-36 12 10 31 8 -12 -1 32 -3 2 5 22 15 -12 41 -18 -3 -67 1 -29 8 -12 6 -5 54 0 : PQ, NB
10 19 1 16 12 3 10 -1 0 7 1 -14 -12 -1 -39 8 13 13 -6 -3 -3 -5 11 -6 2 -1 : HR, TM
-5 22 -14 3 -2 3 5 -9 10 0 1 -20 -40 -9 36 -11 19 17 0 -15 -9 -18 18 24 -2 -1 : HR, FQ
-40 40 1 34 6 -11 5 14 -5 4 7 23 -14 -23 53 -24 -13 -16 -7 -20 -7 -22 11 7 44 -8 : PQ, FQ
-9 8 5 4 -16 -2 6 19 6 -5 1 -9 2 -7 16 29 23 -32 5 -1 3 -9 -4 4 37 12 : PQ, FQ
-9 40 -12 13 -8 -10 -2 -22 14 5 2 1 -21 -11 59 -44 -44 39 -6 8 -12 -3 -6 24 -48 -11 : HR, NB
-6 11 -9 -11 -16 -5 -1 -6 0 -1 1 0 -20 -15 46 5 -12 18 -2 4 -9 -18 -4 15 3 -7 : PQ, FQ
-8 25 -3 14 -21 -2 10 5 10 -3 5 -1 -10 -28 52 14 16 -5 -2 3 -6 -13 -6 10 20 12 : PQ, FQ
-4 9 -6 4 -6 -4 -2 -7 -1 2 1 14 2 -6 41 -21 -24 19 -6 4 -4 2 -9 6 -16 -4 : HR, NB
1 11 -3 -3 -23 3 -34 2 15 -5 -1 -18 -11 -15 46 19 26 -21 3 -3 5 -11 -4 13 10 15 : PQ, FQ
1 14 4 13 0 5 1 9 19 -2 0 -33 -9 -1 5 3 39 -34 7 -10 6 -4 9 4 3 18 : PQ, TM
-1 0 0 -7 -20 4 0 -5 -6 -1 1 11 -11 -16 34 11 3 20 -4 5 -7 -8 -11 8 16 3 : PQ, FQ
-9 32 -5 1 -6 -12 -5 -19 5 7 3 9 -13 -13 35 -24 -57 37 -2 11 -11 -4 6 18 -38 -19 : HR, NB
-9 19 -14 -22 -46 2 16 -14 12 -5 -1 -9 -34 -34 88 19 22 22 -1 5 -15 -25 -10 34 17 15 : PQ, FQ
-3 5 -2 -15 -29 2 5 2 5 -5 0 -18 -9 -19 22 41 23 -6 4 4 -2 -18 -6 12 22 9 : PQ, FQ
1 6 -3 -8 -16 4 6 -12 1 -4 0 -1 -21 -12 32 10 19 18 0 -1 -9 -11 -2 13 11 3 : HR, FQ
-10 16 -3 -1 -22 -4 0 4 12 -3 1 -9 -12 -20 56 7 8 -13 4 -2 -2 -14 0 18 11 9 : PQ, FQ
-12 17 -6 15 -8 0 4 1 9 -6 6 1 -13 -12 55 -20 10 0 -4 -8 -5 -7 0 11 9 5 : PQ, FQ
-6 23 -9 20 3 -6 5 -17 10 4 1 -2 -30 -6 41 -36 -16 28 -5 0 -8 3 3 13 -24 -6 : HR, NB
-14 18 -6 4 -6 -9 -2 -12 1 2 0 22 -5 -12 33 -24 -40 25 -5 8 -5 5 -5 8 -18 -14 : HR, NB
8 13 1 6 -12 4 5 14 15 -2 0 -39 -15 -6 -17 28 45 -14 4 2 0 -10 6 -10 10 18 : PQ, TM
4 15 -16 14 3 7 12 -24 3 -4 -1 13 -36 -3 73 -55 17 53 -14 -2 -14 12 -2 20 -23 3 : HR, FQ
-5 35 -3 15 -25 -7 9 -4 27 -2 0 -19 -10 -18 57 -3 8 -9 5 9 0 -6 -6 18 -19 19 : PQ, NB
-25 29 6 18 -18 -15 4 19 11 -3 -2 5 10 -30 53 12 -9 -45 2 -2 7 -14 -13 2 37 6 : PQ, NB
-6 10 0 18 -4 4 11 6 3 -1 5 -10 -14 -7 33 0 41 -11 0 -7 -5 -1 3 3 27 16 : PQ, FQ
-25 30 -2 22 -13 -6 8 9 3 -1 4 10 -7 -20 55 -2 8 -13 -1 -3 -14 -10 -2 10 30 5 : PQ, FQ
-14 21 -3 24 0 -3 5 -2 4 1 3 12 -6 -8 51 -29 -5 -11 -5 -13 -1 0 -1 6 8 5 : HR, NB
-20 23 2 20 -14 -5 4 9 17 -3 3 -7 -5 -16 58 -9 12 -37 3 -8 2 -8 -2 9 19 11 : PQ, NB
